Each row of numbers belongs to one of the things below and depends on some of the facts about them. Some rows are named. Which thing is each other row?

How the things are related:
babri (Ξ gruflel,plugru) (π c) (χ d)
baflar (π c) (χ d)
baful (Ξ borun,pebi) (π a) (χ e)
begre (Ξ drunon) (π a) (χ e)
beklogro (Ξ flevan) (π a) (χ e)
beli (Ξ plovegil) (π a) (χ d)
bifor (Ξ plovegil) (π b) (χ d)
bobru (Ξ vaflapes,borun) (π a) (χ e)
borun (Ξ stuki) (π b) (χ d)
bragus (Ξ plovegil) (π a) (χ d)
brebrem (Ξ drovis) (π b) (χ d)
brigrek (Ξ drunon,pebi) (π a) (χ e)
bugadam (Ξ plovegil,koza,stuki) (π c) (χ e)
daklo (Ξ kugem) (π a) (χ e)
daskura (Ξ baful,teskek,mobos,pebi) (π b) (χ d)
datravor (Ξ bobru,mobos,pebi) (π a) (χ d)
dile (π c) (χ e)
dipo (Ξ bifor,gogra) (π a) (χ e)
drada (Ξ plovegil,steklan) (π c) (χ d)
dregogrus (Ξ stasim,babri) (π a) (χ d)
drepo (π a) (χ d)
drodiskek (π a) (χ e)
drofal (Ξ flevan,lasodil) (π c) (χ e)
drovis (Ξ vaflapes) (π b) (χ d)
drumasko (Ξ plovegil,stuki) (π a) (χ d)
drunon (Ξ vaflapes) (π a) (χ d)
druzus (Ξ borun) (π a) (χ e)
febri (π b) (χ e)
flebu (Ξ baful) (π b) (χ e)
fledan (π b) (χ d)
flegri (Ξ plovegil,namok) (π a) (χ e)
fleplo (Ξ tusakur) (π b) (χ d)
flevan (Ξ plovegil,zovam,drumasko,pebi) (π a) (χ e)
flople (Ξ baful,katudu) (π a) (χ d)
fluper (Ξ plovegil,vaflapes,skagil) (π a) (χ d)
fovi (Ξ plovegil,bobru) (π c) (χ e)
fusku (Ξ baful,plovegil) (π c) (χ d)
gapluplo (Ξ bobru,fledan,drumasko,gede) (π a) (χ d)
gede (Ξ liskal,ploguk) (π b) (χ d)
gefel (Ξ plovegil,bobru,fledan) (π b) (χ e)
geskim (Ξ plovegil,flevan) (π b) (χ d)
gogra (Ξ trimakim,stuki) (π a) (χ d)
goklin (π a) (χ e)
griko (Ξ plovegil) (π c) (χ d)
grosos (Ξ plovegil) (π a) (χ d)
gruflel (Ξ plovegil,vaflapes,stasim) (π b) (χ e)
gudrefo (Ξ bragus,sapler,stuki) (π c) (χ d)
gumo (Ξ plovegil,fledan) (π a) (χ e)
katudu (Ξ geskim) (π a) (χ e)
kegrota (Ξ stasim) (π a) (χ d)
kitago (π b) (χ d)
klasteflik (Ξ fusku,nuruplu,pebi) (π b) (χ d)
klegro (Ξ baflar) (π c) (χ d)
klekla (π c) (χ d)
kleklal (Ξ plovegil,drodiskek,pidre) (π a) (χ d)
kletagra (Ξ trimakim) (π b) (χ d)
kofu (Ξ stuki) (π c) (χ e)
koza (Ξ vaflapes) (π a) (χ d)
kugem (Ξ vaflapes,liskal) (π b) (χ d)
lasodil (Ξ zovam) (π a) (χ e)
lefen (Ξ brigrek,zovam,luklus,pebi) (π a) (χ e)
lerem (Ξ pidre,plugru) (π c) (χ d)
liskal (Ξ drumasko,stasim) (π c) (χ e)
ludrol (Ξ plovegil,drumasko,pebi) (π a) (χ e)
luklus (Ξ vaflapes,steklan,stuki) (π c) (χ d)
makom (Ξ steklan) (π a) (χ d)
meflus (Ξ borun) (π b) (χ d)
meplopa (π b) (χ e)
mobos (Ξ fledan,stuki,beli) (π b) (χ d)
namok (Ξ kugem,flevan) (π a) (χ d)
nestim (Ξ geskim,fusku) (π b) (χ d)
nistuk (Ξ plovegil,drunon,rutan,pebi) (π a) (χ d)
nogol (Ξ febri,baful,plovegil) (π a) (χ e)
nuruplu (Ξ brigrek,flevan,tusakur) (π b) (χ e)
pebi (Ξ plovegil) (π a) (χ d)
pesul (Ξ takles,namok) (π c) (χ d)
pidi (Ξ staskel,pebi) (π a) (χ e)
pidre (π a) (χ e)
pigal (Ξ fledan) (π a) (χ d)
plirun (Ξ drunon) (π b) (χ d)
ploguk (Ξ geskim) (π c) (χ d)
plovegil (π a) (χ d)
plugru (Ξ zovam) (π b) (χ d)
povu (Ξ flebu,zovam,vustus,pebi) (π a) (χ d)
raziren (Ξ katudu) (π b) (χ e)
rigrum (Ξ trimakim,stuki,pebi) (π a) (χ e)
robruk (Ξ fledan) (π a) (χ e)
rutan (Ξ plovegil,zovam) (π a) (χ e)
sapler (Ξ plovegil) (π a) (χ e)
skagil (Ξ sapler) (π c) (χ d)
skatruk (Ξ drada,flevan) (π c) (χ e)
skosir (Ξ katudu) (π b) (χ d)
skotupal (Ξ pebi) (π b) (χ d)
skugik (Ξ zovam) (π b) (χ d)
stasim (Ξ plovegil,pebi) (π b) (χ d)
staskel (π c) (χ d)
steklan (π a) (χ d)
stekluk (Ξ plovegil,fledan) (π b) (χ d)
stuki (π a) (χ e)
takles (Ξ borun,pebi) (π b) (χ d)
teskek (Ξ kugem) (π b) (χ d)
tifa (Ξ tusakur) (π a) (χ d)
trabodas (Ξ flebu,klasteflik) (π c) (χ e)
tribrak (Ξ griko,trimakim,goklin) (π a) (χ e)
trimakim (Ξ plovegil,drumasko,stuki) (π b) (χ d)
tusakur (Ξ plovegil) (π b) (χ d)
vaflapes (Ξ pebi) (π a) (χ e)
vupusta (π a) (χ e)
vustus (Ξ plovegil,fledan) (π b) (χ d)
zazen (Ξ plovegil,gruflel) (π c) (χ e)
zefepli (Ξ povu) (π a) (χ e)
zibu (Ξ ludrol,klegro) (π a) (χ e)
zogu (Ξ nogol,tusakur) (π c) (χ d)
zovam (Ξ plovegil,stasim,stuki) (π c) (χ d)

Named rows:
robruk: [  4  -9   0  -1   0  -2  -3  -7  -1   6   1  -4  -1   4  -3  10 -14   5
   0   5  -3  -2   4   6  -1   1  -1  19  -6   1   8   9   1   3 -15   3
  -6  -6   5  -4   2  -2  -5 -21]
plugru: [ -7   5   1   2   4   1   1   2   1  -3   4   1   3  -1  -1  -8  13  -4
   2  -6   5   2  -8  -1  -1   4   5 -13   5  -4  -6   0   0   5  14  -1
   3   3  -3  -3  -3   2   9  14]
baful: [ 10  -9  -6  -1   2  -8  -3  -8   0   4   0  -5  -2  -1   0  10 -14   7
  -1   5  -1  -2   7   5   0   3  -4  15  -4   2   5   8   5   2 -14   4
  -4  -5   4  -1   3  -2  -8  -9]
flople: [  2   4   2   2  -5   8   0   7   1  -2  -9   4   3  -6  -5   0   2   4
  -1   2   3  -4   4  -1   8  -2  -5 -11   2   8 -10 -10 -12  -2  13  -7
  -1   1   0   0   2   8  -3  -2]
zefepli: [  6 -10  -1  -1  -1  -3  -3  -7  -1   5   0  -5  -1   3  -2  11 -12   5
   0   5  -1  -1   4   6   0   1  -1  19  -5   2   7   7   1   3 -14   4
  -4  -6   5  -5   2  -2  -6 -20]
ludrol: [  9  -6  -4  -1   3  -8  -4  -8  -1   3   1  -2  -4   2   2   8 -16   4
  -2   4  -5   0   7   5  -5   3  -3  11  -6   1   4   9   4   2 -15   4
  -5  -6   7  -3   1  -3  -7  -7]
raziren: [ 16  -1  -7  -5   6  -6  -9  -2   3   7  -7  -3   3 -12  -9  28   2  19
   4   3   3   4  -6   7  10   1 -22  17  -2  46   0   9  -5  14  -7   1
  -3  -7   5   1  -1   0   4  -4]
flegri: [  6  -9   1  -1   0  -4  -3  -7  -1   6   1  -4  -1   3  -2  10 -14   6
   0   5  -1  -2   5   5  -1   1  -1  18  -5   2   7   8   2   3 -14   4
  -4  -6   5  -3   2  -2  -5 -18]
ploguk: [ -3  11   6   0  -6   2   6   6   1  -4  -2   3   2  -2  -1   1   8  -3
  -1  -1  -1  -1  -7  -4   0  -4  -3 -12   2   5  -7 -10   0  -6   5  -5
   7   6  -7   4   1   1   0   8]
steklan: [ -1   4  -3   2  -1   2   3   5   0  -6   0   3   0  -1   0 -15  -5  -4
  -2   0   0  -5   7  -1   2   2   4 -13   3 -16  -6  -5   2  -8   5  -4
  -4   5  -2   3   0   5  -3  14]
drada: [ -5  11   7   0  -5   3   6   6   0  -5   0   2   2   0   0  -3   6  -6
  -1  -2  -1  -1  -7  -4  -2  -4   0 -11   2  -1  -4  -8   2  -7   4  -4
   6   7  -7   4   0   0   1   8]
pigal: [-7  2  5  3 -5 10  1  6 -1 -2 -4  3  2  2 -2 -9  1 -3 -1  1  0 -4  3 -1
  3 -2  5 -8  0 -9 -4 -6 -9 -4  9 -6 -3  3  0 -2  1  6 -1 -8]
gapluplo: [-5  2  3  2 -5  9  1  6  0 -2 -4  3  2  1 -2 -8  0 -3 -1  1  1 -4  4 -2
  3 -1  4 -9  1 -8 -5 -7 -8 -4  9 -5 -3  2  0 -1  0  6 -1 -5]
bifor: [ -8   4  -7   2   4   4   0   6   1  -3   2   2   2  -2   0 -12  10  -2
   2  -4   0   2  -5  -2   3   0   2  -9   4  -4   0   0  -2   2  12  -2
  -2   5  -1   2  -4   2   8  14]
mobos: [ -7   3  -6   2   4   4   0   5   1  -4   1   2   2  -2   0 -11  13  -3
   2  -4   1   3  -4  -3   3   0   2  -9   4  -3  -1  -1  -4   2  12  -2
  -1   5  -2   2  -4   1   8  13]
stuki: [ 10  -7  -7  -1   4 -10  -2  -8  -1   2   4  -5  -3   1   0   6 -17   5
  -1   5  -3  -3   7   6  -2   5  -3  13  -4  -5   4  11  10   0 -17   4
  -6  -3   4   0   2  -3  -7  -1]
grosos: [ -6   2   5   3  -4   8   2   5  -1  -1  -3   3   2   1  -1  -9   0  -2
  -1   0   1  -4   4  -2   2  -1   5 -10   1  -8  -5  -7  -7  -3  11  -5
  -2   2   0  -2   1   5  -1  -5]
gumo: [  5  -9   0  -1   0  -3  -3  -7  -1   6   1  -4  -1   3  -2  10 -14   6
   0   5  -2  -2   5   5  -1   1  -1  18  -6   2   7   9   2   3 -14   4
  -5  -6   5  -4   2  -2  -5 -18]
lefen: [  7 -10   0  -1   0  -4  -3  -7  -1   5   1  -4  -2   3  -1  10 -13   4
   0   5  -1  -2   5   5   0   1  -1  18  -5   1   6   8   2   2 -14   4
  -4  -6   4  -4   2  -2  -5 -17]
zogu: [ -7   4   8   1  -8   7   6   4   0   2  -4   0   0  -2   5  -3  10   1
  -2  -5   0   2  -4  -9   0  -5  -1  -9   1   2  -1 -14  -1  -3  13   1
  17   6  -5   5   3  -2  -5  -1]
klasteflik: [ -6   2  -8   2   4   4   0   5   2  -3   0   2   1  -3   1 -10  14  -1
   2  -5   1   3  -3  -4   4  -1   1  -9   5  -2   0  -2  -4   2  14  -1
   2   4  -2   2  -3   1   7  13]

Which thing is each row?
No name comes twice in this set of rows, the named rows included.
[ -3   1   3   2  -4   5   2   5  -1  -3  -2   3   0   0   1 -11   1  -5
  -1   0   3  -4   6  -2   2  -1   6 -11   3 -12  -6  -8  -5  -6   8  -3
  -1   1  -2   0   0   5  -2   2]	drunon
[-10   2  -4   2   1   9  -1   6   1  -2  -1   3   3   0  -2  -8  14  -3
   3  -3   1   3  -5  -3   5  -3   2  -4   3   0   2  -2 -10   3  12  -3
  -2   3  -1   0  -4   2  10   2]	meflus
[ -4   5  -7   1   3   4  -1   6   2  -3  -1   2   2  -5  -1  -6  13   1
   2  -4   2   2  -5  -3   5   0  -3 -10   5   5  -3  -2  -5   3  13  -3
   0   4  -2   2  -3   3   7  15]	geskim
[ -8  13  25   1  -7   0   8   1  -1  -2   4   1   5   1  -4   5  11  -7
   0  -4   7  -1 -15  -1  -8   3   5 -18   2   1 -15  -8   5   0  10  -3
  14   3  -7  -6   2   1   3  -1]	lerem
[  5  -4   5  -4  -3  -6   0  -7   0   6   0  -5  -2   2   0  19  -3   4
   0   3  -3   2  -7   2  -4  -3  -6  19  -5  14   8   4   6   2 -17   5
   7  -3  -1   0   2  -7  -3 -15]	trabodas
[ -6   3   4   2  -4   9   2   7  -1  -3  -2   4   3   2  -2 -12  -3  -5
   0   2   0  -5   5  -2   3  -2   6  -7   0 -11  -3  -6  -6  -6   5  -6
  -6   3  -1   1   0   6   0  -2]	makom
[ 10  -1  11   1   5 -21   2 -17  -2   3  12  -8   1  -2  -3  12 -15   4
  -1   0   8  -3  -1  12 -13  18   3  -2  -2  -8 -13  14  22   8  -9   7
   4  -6   1 -10   5  -2  -7   5]	drodiskek
[-9 -1  1  1  1  8 -1  6  1 -1 -1  3  1  1  1 -8 16 -6  3 -4  4  3 -4 -4
  4 -4  7 -4  5  0  1 -5 -9  2 12 -1  1  1 -2  0 -4  2 11  1]	plirun
[  9 -11 -20  -1  12 -12  -2 -10   2   7   5  -8  -5  -7   7   2  -4  13
   0  -3  -1   6   2   1   1   5  -7  14   0   4  11  12  14   9  -6  12
   5  -1   3   5   1  -8  -4  16]	febri
[ -7  -2  -9   3   4   6   1   3   1   2  -1   0   0  -5   6 -14  14   4
   0  -7   2   5  -1  -7   4   0   2  -9   4  -4   2  -5  -3   5  21   3
   9   4  -1   4  -1  -1   2  13]	tusakur
[ 10 -11  -7   0   3  -7  -2  -9  -1   7   1  -6  -3  -2   3   6 -15  10
  -2   3  -1  -1   9   3   0   3  -3  14  -4  -1   6   7   7   2 -10   7
   0  -4   4   0   4  -3 -10  -7]	nogol

Now the same things, written a new way:
Named rows:
dile: [-29  19   9 -26   5  27  -3  13   0 -20   5  -5   7]
luklus: [ 5 -9 -6 12  3  7 -4 -9  6 10 16 12 21]
flevan: [ -1   1  -8 -19  14   9   3   8   1  -5 -18 -12 -24]
takles: [ 17   2   6  11 -15 -10   9  -8  -4   3   2   9   9]
kleklal: [-10  -7   4  20   8 -21 -13 -13   3   2  13   1   5]
klegro: [-15  -2  12   3  -9  11 -10  -3  -1  12  11  14  21]
nistuk: [  5  -8  -4  22  18 -20 -11 -19  -3   3   6  -2   6]
zazen: [  0   6 -18 -10  20  20   1  16   7 -23   7  -8   6]
zogu: [  9   4   0  13   4   8 -13 -11 -13   9   8  11  23]
stekluk: [ 14  -2   3  21 -15 -15   3   3  -2  -1  12   6  13]
skagil: [ -3 -14  -1   4  -9  11  -4  -6   6  16  14  11  19]
pebi: [ -3 -19   3 -11 -15   4   6 -18   5  40 -16  10 -19]
staskel: [ -3  -5   2  -2 -12  16  -1 -17  -3  23   1  16  16]
gogra: [ -7 -19   6  15  -5 -14 -13   3   1  14   7   1  -2]
drunon: [ -8 -13   0   0  -3  -6   4 -25   7  26  -7   8  -7]
skatruk: [  3   9 -18 -13  21  22   0  10   2 -21   3  -8   9]
baful: [  3   3  -3 -24   8  15   2  12 -11   0 -25  -9 -27]
griko: [ -1 -15   0   8 -10   9  -7   4   2  15  14  11  17]
begre: [ -5   9 -12 -14  25   1   4   0   8 -17 -10 -15 -14]
rigrum: [  5  -1 -12  -1  24  -3  -6  22   2 -25  -3 -19 -14]
datravor: [  7 -10   1  23   7 -17 -15  -6  -8   7   4   2   2]

Name these rows:
No name comes twice in this set of rows, the named rows included.
[ 12  -3   9  -1 -33  -1  13  -1  -3  20  -7  13   0]	borun
[ -4 -16   1  12  -1 -13  -4 -12   5  17   1   4  -5]	koza
[  2   1 -15 -13  12  22  -2  26   5 -20   6  -8   5]	kofu
[-32  16  11 -21  10   4  -6  11  -2 -19  -9 -15 -14]	vupusta
[ 18  10   4  12 -11 -10   8 -19  -9   2   1   9  11]	klasteflik
[  1   8 -12  -3  33  -3  -4   2   3 -25  -5 -19  -8]	lefen
[-28   8  20  -1 -12   9 -10 -14  -7   8  15  13  24]	klekla
[  5  -6  -1  18   2   4 -14   2  -2   4  24  10  25]	gudrefo
[ 10  12   7  12 -15 -12   5 -13  -5   1   2  10  13]	fleplo
[ 10  31   9 -13  -1   6   7  15 -16 -25 -14  -6  -4]	raziren
[  4  11 -11 -15   0   4  23  12  17 -23  -3  -8  -5]	gruflel
[ -9  -7 -12 -29   7  12  15   5  16   6 -19 -11 -28]	vaflapes
[  6  -4   5  19 -20 -14   2   7   2  -1  14   6  14]	kletagra

